Below is a small trained network, with its code and all its weights. Each question gives an input and a class and asks what happens when units are switched off, that is, made to give their printed mean instead of their output.

import numpy as np


def w(rows, s, z=0):
    codes = np.array(rows[::2]) - 128.0
    scale = np.full(codes.shape[1], s)
    scale[-1] = z or s
    return codes * scale


def norm(h):
    return h / np.sqrt((h * h).mean(-1, keepdims=True) + 1e-5)


def f(y):
    return np.maximum(y, 0)


def log_softmax(a):
    a = a - a.max(-1, keepdims=True)
    return a - np.log(np.exp(a).sum(-1, keepdims=True))


def net(x, mask):
    res = np.array(x, float).reshape(1, 3) / 4 @ E
    u = 0
    for l in range(3):
        y = f(norm(res) @ A[l][:, :-1].T + A[l][:, -1])
        res = res + np.where(mask[u : u + 10], y, B[l][:, -1]) @ B[l][:, :-1]
        u += 10
    return log_softmax(norm(res)[-1] @ U[:, :-1].T + U[:, -1])


A, B = {}, {}
E = w([
[107,68,159,144,146,67,111,74,206,142,67,254],'x0',
[91,176,95,202,208,142,7,137,166,194,68,61],'x1',
[80,114,182,72,121,94,26,150,178,135,242,87],'x2',
],0.004)
A[0] = w([
[94,50,174,156,173,119,171,79,179,108,121,166,254],'0.n0',
[117,112,84,164,137,152,95,116,103,157,122,15,80],'0.n1',
[104,97,159,114,101,87,97,141,172,161,188,137,56],'0.n2',
[211,80,165,100,50,124,182,65,149,80,166,182,110],'0.n3',
[166,176,145,60,107,154,146,194,88,84,136,112,204],'0.n4',
[205,176,70,171,156,91,180,102,122,165,83,168,246],'0.n5',
[131,129,103,111,149,127,165,133,165,162,159,121,35],'0.n6',
[76,144,107,151,137,66,43,59,162,253,77,86,79],'0.n7',
[69,141,133,146,106,169,85,164,205,144,185,106,116],'0.n8',
[116,129,87,161,116,176,82,144,76,144,75,165,107],'0.n9',
],0.003,0.002)
B[0] = w([
[132,119,67,202,99,153,163,111,116,118,230,50,248],'0.n0',
[88,120,121,154,40,112,118,135,173,21,109,200,222],'0.n1',
[174,166,203,130,150,127,198,76,106,129,122,63,187],'0.n2',
[45,168,170,153,82,136,85,218,111,114,46,94,236],'0.n3',
[82,83,127,217,102,135,145,43,251,127,146,162,233],'0.n4',
[106,164,209,10,165,97,117,91,162,167,163,23,252],'0.n5',
[210,148,84,130,145,200,154,88,72,163,140,109,128],'0.n6',
[75,147,172,118,36,184,116,191,106,40,95,162,252],'0.n7',
[184,195,165,94,169,111,206,91,130,137,79,99,210],'0.n8',
[165,142,227,82,137,118,113,96,153,106,131,45,180],'0.n9',
],0.003,0.0032)
A[1] = w([
[117,51,136,148,173,68,139,80,171,167,90,253,76],'1.n0',
[184,149,86,147,164,141,169,131,102,134,32,150,65],'1.n1',
[219,109,82,140,152,118,168,145,109,162,49,114,56],'1.n2',
[117,102,132,53,161,82,47,174,136,170,201,130,6],'1.n3',
[142,147,97,140,112,161,120,146,145,51,131,199,69],'1.n4',
[108,160,168,112,111,163,138,150,190,111,139,80,122],'1.n5',
[160,142,71,129,157,153,192,106,88,146,72,144,77],'1.n6',
[186,148,8,126,159,191,134,168,65,139,199,74,19],'1.n7',
[63,120,187,141,133,89,164,142,159,118,124,88,129],'1.n8',
[108,91,135,138,178,74,81,113,158,153,95,217,58],'1.n9',
],0.0047,0.002)
B[1] = w([
[178,129,49,165,74,157,128,141,134,100,212,73,192],'1.n0',
[109,155,253,121,194,94,84,67,177,119,193,116,178],'1.n1',
[134,162,168,55,184,108,80,73,128,115,210,120,162],'1.n2',
[219,167,220,127,231,74,173,83,122,90,153,141,169],'1.n3',
[95,128,130,54,107,115,124,79,114,201,119,105,139],'1.n4',
[142,94,99,119,133,122,165,49,94,161,95,179,255],'1.n5',
[145,146,177,65,170,92,43,120,100,146,221,90,174],'1.n6',
[204,40,60,226,96,105,140,112,228,107,182,178,188],'1.n7',
[137,140,81,129,149,145,136,68,81,139,116,112,235],'1.n8',
[181,91,67,166,90,153,145,146,131,88,158,58,171],'1.n9',
],0.0046,0.0047)
A[2] = w([
[96,149,82,176,217,154,48,227,157,172,21,121,54],'2.n0',
[153,106,203,103,165,68,110,114,136,133,139,142,53],'2.n1',
[151,155,234,103,202,108,137,121,143,124,141,117,1],'2.n2',
[186,118,63,184,97,157,130,180,166,143,192,127,44],'2.n3',
[154,114,121,109,81,152,177,154,144,84,158,121,112],'2.n4',
[139,187,135,158,184,88,89,142,134,165,92,122,73],'2.n5',
[162,126,159,64,106,93,156,145,107,102,150,144,145],'2.n6',
[118,116,88,94,140,151,123,71,37,253,90,183,83],'2.n7',
[119,107,122,59,77,118,191,211,88,136,115,199,27],'2.n8',
[83,99,159,86,58,116,126,224,96,76,116,165,144],'2.n9',
],0.0052,0.002)
B[2] = w([
[14,84,217,107,16,200,214,236,94,124,75,228,223],'2.n0',
[166,197,139,118,165,195,135,137,58,130,174,88,218],'2.n1',
[144,116,196,48,175,147,109,91,132,123,165,142,254],'2.n2',
[165,54,33,193,90,40,97,101,169,90,119,182,250],'2.n3',
[115,126,122,177,161,130,35,154,153,150,89,144,249],'2.n4',
[86,117,193,129,86,136,173,150,121,75,120,163,213],'2.n5',
[85,189,148,180,169,157,52,146,188,155,57,113,234],'2.n6',
[158,145,32,96,169,122,135,140,88,176,85,132,169],'2.n7',
[1,120,252,153,124,219,55,246,146,112,49,151,165],'2.n8',
[30,149,81,134,101,158,163,182,79,159,10,130,163],'2.n9',
],0.0042,0.0032)
U = w([
[170,184,226,68,199,140,100,70,126,112,202,96,204],'0',
[19,130,184,154,62,179,111,223,136,104,42,158,201],'1',
[201,83,2,215,74,96,102,103,184,85,178,120,197],'2',
[139,153,13,70,156,129,167,80,51,195,50,132,157],'3',
[168,131,99,89,146,49,161,214,119,152,109,152,4],'4',
[176,129,103,89,139,46,161,233,97,165,125,165,3],'5',
[152,109,88,67,147,88,147,228,121,184,133,139,14],'6',
[176,109,94,79,146,87,142,214,111,156,116,147,5],'7',
],0.0094,0.0028)

Each question gives the input, the list of numbers given to net, and the class t.
The units are the neurons (one row each of A and B). Each row of codes is followed by its name. A weight is (code - 128) times the scale printed after its matrix; where a second scale follows, it is the last column's (A, B and U).
mask holds one flag per neuron, layer by layer. A switched-off neuron (its flag False) gives its mean, the last column of its row in B, instead of its output. The means were averaged over made-up inputs and are rounded, as every weight is.
A unit's drop is (log p(t) with every unit on - log p(t) with that unit switched off) / (log p(t) with every unit on - log p(t) with every unit switched off).
The circuit of an input: a set's keep is (log p(t) with only the set's units on - log p(t) with every unit switched off) / (log p(t) with every unit on - log p(t) with every unit switched off). Starting from the 12 units with the biggest drops (on a tie, the unit counted first), units are removed one at a time, each time the one whose removal leaves the highest keep (on an exact tie, the one counted first), for as long as the keep stays at least 0.8.
units of the circuit, in order: the units of the circuit, biggest drop first
unit that matters most: the unit with the biggest drop
top k neurons: the k neurons with the biggest drops, biggest first
top k neurons in layer l: the k neurons of layer l with the biggest drops, biggest first
input [2,8,-8], class 0: units of the circuit, in order => (1.n1 1.n2)
input [7,-5,-2], class 2: unit that matters most => 1.n0
input [8,-8,-2], class 1: units of the circuit, in order => (0.n3 2.n8)
input [1,-8,6], class 1: units of the circuit, in order => (0.n3 2.n9)
input [-2,3,2], class 3: top 2 neurons => (1.n5 0.n3)
input [-7,-7,-4], class 1: top 4 neurons => (2.n8 0.n0 0.n3 1.n0)
input [-7,-2,6], class 2: top 3 neurons => (1.n7 0.n5 1.n1)
input [3,-6,-6], class 0: top 2 neurons => (0.n7 1.n1)
input [7,7,-7], class 0: top 4 neurons => (1.n1 1.n2 0.n3 0.n4)
input [-6,0,5], class 2: units of the circuit, in order => (0.n5 1.n7)
input [8,0,-7], class 2: top 4 neurons => (1.n0 1.n9 0.n8 0.n2)
input [7,-5,-8], class 0: top 2 neurons => (1.n1 1.n6)
input [2,-3,0], class 3: top 4 neurons => (0.n3 1.n8 0.n7 2.n7)
input [7,-6,-6], class 2: units of the circuit, in order => (1.n0)
input [4,1,2], class 2: top 2 neurons => (0.n5 0.n3)
input [-8,-1,7], class 2: top 3 neurons => (1.n7 0.n5 1.n1)
input [8,7,-2], class 2: top 3 neurons in layer 2 => (2.n3 2.n8 2.n6)
input [-6,6,2], class 1: top 2 neurons in layer 1 => (1.n0 1.n9)
input [-3,3,3], class 3: top 3 neurons in layer 0 => (0.n8 0.n0 0.n5)
input [-1,-3,2], class 3: unit that matters most => 1.n8
